Below is a small trained network, with its code and all its weights. Each question gives an input and a class and asks what happens when units are switched off, that is, made to give their printed mean instead of their output.

import numpy as np


def w(rows, s, z=0):
    codes = np.array(rows[::2]) - 128.0
    scale = np.full(codes.shape[1], s)
    scale[-1] = z or s
    return codes * scale


def norm(h):
    return h / np.sqrt((h * h).mean(-1, keepdims=True) + 1e-5)


def f(y):
    return y / 2 * (1 + np.tanh(0.7978845608 * (y + 0.044715 * y**3)))


def log_softmax(a):
    a = a - a.max(-1, keepdims=True)
    return a - np.log(np.exp(a).sum(-1, keepdims=True))


def net(x, mask):
    res = np.array(x, float).reshape(1, 5) / 4 @ E
    u = 0
    for l in range(3):
        y = f(norm(res) @ A[l][:, :-1].T + A[l][:, -1])
        res = res + np.where(mask[u : u + 3], y, B[l][:, -1]) @ B[l][:, :-1]
        u += 3
    return log_softmax(norm(res)[-1] @ U[:, :-1].T + U[:, -1])


A, B = {}, {}
E = w([
[201,101,181,159],'x0',
[127,130,129,131],'x1',
[128,134,132,126],'x2',
[41,65,251,91],'x3',
[125,150,140,131],'x4',
],0.015)
A[0] = w([
[253,114,161,136,2],'0.n1',
[171,182,63,134,42],'0.n2',
[79,158,51,97,65],'0.n3',
],0.031,0.0046)
B[0] = w([
[114,200,103,217,238],'0.n1',
[135,78,136,36,249],'0.n2',
[129,177,130,251,229],'0.n3',
],0.027,0.016)
A[1] = w([
[182,95,67,45,1],'1.n1',
[239,183,1,15,120],'1.n2',
[72,179,61,210,108],'1.n3',
],0.026,0.0029)
B[1] = w([
[106,37,206,174,164],'1.n1',
[121,2,245,95,217],'1.n2',
[92,252,21,145,254],'1.n3',
],0.023,0.024)
A[2] = w([
[221,197,168,228,105],'2.n1',
[254,128,148,177,98],'2.n2',
[110,140,115,129,2],'2.n3',
],0.027,0.0068)
B[2] = w([
[104,123,47,163,247],'2.n1',
[75,150,76,88,123],'2.n2',
[4,217,174,150,129],'2.n3',
],0.034,0.013)
U = w([
[74,170,57,188,2],'0',
[150,10,201,76,254],'1',
],0.013,0.0028)

Each question gives the input, the list of numbers given to net, and the class t.
The units are the neurons (one row each of A and B). Each row of codes is followed by its name. A weight is (code - 128) times the scale printed after its matrix; where a second scale follows, it is the last column's (A, B and U).
mask holds one flag per neuron, layer by layer. A switched-off neuron (its flag False) gives its mean, the last column of its row in B, instead of its output. The means were averaged over made-up inputs and are rounded, as every weight is.
A unit's drop is (log p(t) with every unit on - log p(t) with that unit switched off) / (log p(t) with every unit on - log p(t) with every unit switched off).
most important unit: the unit with the biggest drop
top k neurons: the k neurons with the biggest drops, biggest first
drop of u: that unit's drop, to one decimal
input [4,8,-6,8,2], class 1: most important unit : 0.n1
input [1,-8,6,8,-5], class 1: top 2 neurons : 0.n1, 0.n3
input [-3,1,-7,7,4], class 1: top 3 neurons : 0.n3, 0.n1, 1.n3
input [4,7,-8,-8,4], class 1: top 2 neurons : 0.n2, 0.n3
input [6,1,-8,7,-6], class 1: top 4 neurons : 1.n3, 0.n1, 0.n3, 2.n1
input [0,-1,-5,8,2], class 1: top 3 neurons : 0.n1, 0.n3, 1.n3
input [-1,6,6,5,1], class 1: drop of 0.n3 : 1.3
input [6,-6,-5,7,7], class 1: drop of 0.n3 : 1.5
input [0,2,2,-1,-7], class 1: drop of 1.n2 : 1.0
input [4,2,1,-5,4], class 1: drop of 0.n2 : 1.1
